Here is a tiny trained network, its code and every weight. The questions are about switching its units off for an input and a class, where a switched-off unit gives its printed mean instead of its output.

import numpy as np


def w(rows, s, z=0):
    codes = np.array(rows[::2]) - 128.0
    scale = np.full(codes.shape[1], s)
    scale[-1] = z or s
    return codes * scale


def f(y):
    return y / 2 * (1 + np.tanh(0.7978845608 * (y + 0.044715 * y**3)))


def log_softmax(a):
    a = a - a.max(-1, keepdims=True)
    return a - np.log(np.exp(a).sum(-1, keepdims=True))


def net(x, mask):
    res = np.array(x, float).reshape(1, 4) / 4 @ E
    y = f(res @ A[0][:, :-1].T + A[0][:, -1])
    res = res + np.where(mask, y, B[0][:, -1]) @ B[0][:, :-1]
    return log_softmax(res[-1] @ U[:, :-1].T + U[:, -1])


A, B = {}, {}
E = w([
[101,190,41,94,184,124,255,99,92,162,85],'x0',
[64,179,76,34,55,93,52,187,47,103,72],'x1',
[170,80,126,184,149,151,181,236,72,51,55],'x2',
[187,246,184,121,67,172,174,112,190,101,100],'x3',
],0.009)
A[0] = w([
[201,221,186,125,62,172,167,121,168,87,87,111],'n1',
[187,80,141,231,166,175,175,206,100,53,77,150],'n2',
[202,205,174,155,58,165,180,105,215,112,95,142],'n3',
[98,168,125,106,125,108,89,1,194,208,233,180],'n4',
[128,77,178,189,176,180,159,109,166,170,179,104],'n5',
[141,216,133,75,48,135,97,140,120,80,49,113],'n6',
[233,111,163,222,221,180,221,66,199,149,171,95],'n7',
[177,83,206,173,68,144,15,171,161,68,182,5],'n8',
[182,107,116,164,140,140,167,206,89,41,62,136],'n9',
[123,185,46,114,210,133,245,99,103,165,85,4],'n10',
[85,84,76,87,155,80,64,160,71,131,126,112],'n11',
[109,18,98,182,232,91,115,116,117,173,164,143],'n12',
],0.0084,0.0026)
B[0] = w([
[90,60,171,175,185,173,152,85,127,124,195,202],'n1',
[200,176,130,31,214,62,61,140,141,154,187,226],'n2',
[108,69,210,177,203,173,171,60,139,101,166,211],'n3',
[206,208,128,34,219,56,49,162,162,166,184,218],'n4',
[62,164,58,152,69,143,83,143,85,80,93,191],'n5',
[54,128,76,170,87,197,106,147,38,75,162,195],'n6',
[67,180,50,163,9,175,58,169,40,104,131,250],'n7',
[145,81,153,151,37,60,207,220,219,197,9,211],'n8',
[183,197,117,61,212,88,66,140,133,134,176,206],'n9',
[146,59,173,145,35,37,187,179,241,178,2,204],'n10',
[48,114,140,170,118,207,160,84,90,42,176,204],'n11',
[81,56,218,191,208,200,193,57,117,74,161,207],'n12',
],0.0083,0.015)
U = w([
[212,200,127,22,233,53,47,137,140,171,205,160],'0',
[48,176,47,171,35,191,71,148,33,80,126,205],'1',
[102,48,211,208,212,205,193,41,134,107,198,26],'2',
[161,60,166,155,43,19,202,190,237,220,8,2],'3',
],0.012,0.0049)

Each question gives the input, the list of numbers given to net, and the class t.
The units are the neurons (one row each of A and B). Each row of codes is followed by its name. A weight is (code - 128) times the scale printed after its matrix; where a second scale follows, it is the last column's (A, B and U).
mask holds one flag per neuron, in row order. A switched-off neuron (its flag False) gives its mean, the last column of its row in B, instead of its output. The means were averaged over made-up inputs and are rounded, as every weight is.
A unit's drop is (log p(t) with every unit on - log p(t) with that unit switched off) / (log p(t) with every unit on - log p(t) with every unit switched off).
The circuit of an input: a set's keep is (log p(t) with only the set's units on - log p(t) with every unit switched off) / (log p(t) with every unit on - log p(t) with every unit switched off). Starting from all 12 units, units are removed one at a time, each time the one whose removal leaves the highest keep (on an exact tie, the one counted first), for as long as the keep stays at least 0.8.
circuit, biggest first: the units of the circuit, biggest drop first
unit that matters most: the unit with the biggest drop
top k neurons: the k neurons with the biggest drops, biggest first
drop when u is switched off: that unit's drop, to one decimal
input [-2,4,5,5], class 0: unit that matters most => n9
input [-6,-1,7,-2], class 0: top 2 neurons => [n2; n9]
input [-8,1,2,7], class 3: top 3 neurons => [n8; n12; n11]
input [-2,-8,7,-8], class 1: top 3 neurons => [n7; n5; n4]
input [-3,2,7,8], class 2: top 3 neurons => [n1; n3; n4]
input [-1,-1,8,8], class 0: top 3 neurons => [n2; n9; n12]
input [-7,-6,-4,-2], class 3: top 3 neurons => [n8; n6; n11]
input [2,-8,-6,-6], class 1: top 3 neurons => [n7; n5; n2]
input [-5,-4,-1,0], class 3: top 2 neurons => [n8; n6]
input [3,7,-3,-8], class 2: circuit, biggest first => [n7; n11]
input [7,1,3,7], class 2: top 4 neurons => [n1; n3; n8; n6]
input [-5,5,5,-8], class 2: top 2 neurons => [n11; n7]
input [-4,-5,-4,1], class 1: top 2 neurons => [n7; n2]
input [-3,-3,-6,4], class 0: circuit, biggest first => [n4]
input [6,3,-4,-1], class 3: top 2 neurons => [n10; n2]
input [-7,6,7,-7], class 0: top 3 neurons => [n9; n2; n10]
input [-4,5,2,8], class 2: top 3 neurons => [n1; n3; n7]
input [4,-2,8,-5], class 0: drop when n2 is switched off => 0.5
input [8,-2,0,-1], class 3: drop when n10 is switched off => 0.4
input [8,5,3,3], class 3: circuit, biggest first => [n10]
input [-5,0,-3,0], class 3: drop when n8 is switched off => 0.7
input [3,-8,4,8], class 1: drop when n12 is switched off => 0.4
